Below is a small trained network, with its code and all its weights. Each question gives an input and a class and asks what happens when units are switched off, that is, made to give their printed mean instead of their output.

import numpy as np


def w(rows, s, z=0):
    codes = np.array(rows[::2]) - 128.0
    scale = np.full(codes.shape[1], s)
    scale[-1] = z or s
    return codes * scale


def f(y):
    return y / 2 * (1 + np.tanh(0.7978845608 * (y + 0.044715 * y**3)))


def log_softmax(a):
    a = a - a.max(-1, keepdims=True)
    return a - np.log(np.exp(a).sum(-1, keepdims=True))


def net(x, mask):
    res = np.array(x, float).reshape(1, 6) / 4 @ E
    y = f(res @ A[0][:, :-1].T + A[0][:, -1])
    res = res + np.where(mask, y, B[0][:, -1]) @ B[0][:, :-1]
    return log_softmax(res[-1] @ U[:, :-1].T + U[:, -1])


A, B = {}, {}
E = w([
[30,154,111,122,201,88],'x0',
[43,157,213,80,69,227],'x1',
[65,108,148,211,43,138],'x2',
[147,54,209,85,102,102],'x3',
[122,241,89,80,148,2],'x4',
[134,104,77,206,41,83],'x5',
],0.0096)
A[0] = w([
[71,156,190,31,112,181,198],'neuron 0',
[64,227,126,81,138,135,254],'neuron 1',
[90,175,2,121,188,95,149],'neuron 2',
[60,75,254,248,121,159,124],'neuron 3',
[195,48,135,77,139,111,181],'neuron 4',
[82,110,143,165,165,176,175],'neuron 5',
[65,240,28,201,148,147,120],'neuron 6',
[169,179,140,212,158,225,164],'neuron 7',
],0.0095,0.0053)
B[0] = w([
[129,66,238,16,59,132,229],'neuron 0',
[78,194,170,63,160,88,243],'neuron 1',
[165,141,115,143,195,10,251],'neuron 2',
[183,121,188,41,94,201,241],'neuron 3',
[232,157,124,63,230,92,201],'neuron 4',
[167,84,139,51,185,165,170],'neuron 5',
[147,85,25,195,196,148,232],'neuron 6',
[1,103,89,82,123,133,183],'neuron 7',
],0.0073,0.012)
U = w([
[183,147,62,121,17,136,65],'0',
[137,99,179,29,108,226,143],'1',
[52,164,28,169,4,151,161],'2',
[204,125,87,255,79,80,58],'3',
[75,203,185,36,78,139,123],'4',
[79,116,54,149,140,204,2],'5',
[164,194,103,85,228,78,231],'6',
],0.0089,0.0048)

Each question gives the input, the list of numbers given to net, and the class t.
The units are the neurons (one row each of A and B). Each row of codes is followed by its name. A weight is (code - 128) times the scale printed after its matrix; where a second scale follows, it is the last column's (A, B and U).
mask holds one flag per neuron, in row order. A switched-off neuron (its flag False) gives its mean, the last column of its row in B, instead of its output. The means were averaged over made-up inputs and are rounded, as every weight is.
A unit's drop is (log p(t) with every unit on - log p(t) with that unit switched off) / (log p(t) with every unit on - log p(t) with every unit switched off).
The circuit of an input: a set's keep is (log p(t) with only the set's units on - log p(t) with every unit switched off) / (log p(t) with every unit on - log p(t) with every unit switched off). Starting from all 8 units, units are removed one at a time, each time the one whose removal leaves the highest keep (on an exact tie, the one counted first), for as long as the keep stays at least 0.8.
units of the circuit, in order: the units of the circuit, biggest drop first
unit that matters most: the unit with the biggest drop
k most important neurons: the k neurons with the biggest drops, biggest first
drop when u is switched off: that unit's drop, to one decimal
input [5,1,-8,7,1,-4], class 1: units of the circuit, in order => (neuron 0)
input [7,-7,7,-8,-8,6], class 5: units of the circuit, in order => (neuron 7; neuron 6)
input [-3,1,4,-8,-3,-5], class 5: units of the circuit, in order => (neuron 6; neuron 7)
input [-1,-4,-1,-5,-7,-3], class 5: units of the circuit, in order => (neuron 0; neuron 7; neuron 1)
input [8,2,8,-5,-3,4], class 1: 3 most important neurons => (neuron 3; neuron 5; neuron 2)
input [0,5,-6,1,3,7], class 4: 2 most important neurons => (neuron 6; neuron 2)
input [-8,4,1,-1,1,4], class 2: units of the circuit, in order => (neuron 0; neuron 4; neuron 5)
input [-3,-8,3,-5,-2,-3], class 3: units of the circuit, in order => (neuron 1; neuron 3)
input [-4,1,1,-8,-5,6], class 5: 3 most important neurons => (neuron 6; neuron 5; neuron 0)
input [-1,-2,6,-6,-5,2], class 5: 2 most important neurons => (neuron 0; neuron 6)
input [-4,3,1,-4,-2,7], class 2: 2 most important neurons => (neuron 0; neuron 4)
input [-3,6,7,-2,2,4], class 1: 2 most important neurons => (neuron 3; neuron 2)
input [-1,-6,8,-8,-2,-5], class 5: 4 most important neurons => (neuron 7; neuron 4; neuron 6; neuron 1)
input [-7,-4,-4,7,-6,0], class 6: unit that matters most => neuron 4
input [-3,0,2,-1,2,5], class 2: 2 most important neurons => (neuron 2; neuron 4)
input [6,5,-8,4,5,-3], class 4: drop when neuron 0 is switched off => 0.5
input [-7,-2,6,-7,-1,5], class 2: drop when neuron 4 is switched off => 0.1
input [7,8,5,0,0,-5], class 1: drop when neuron 0 is switched off => 0.3
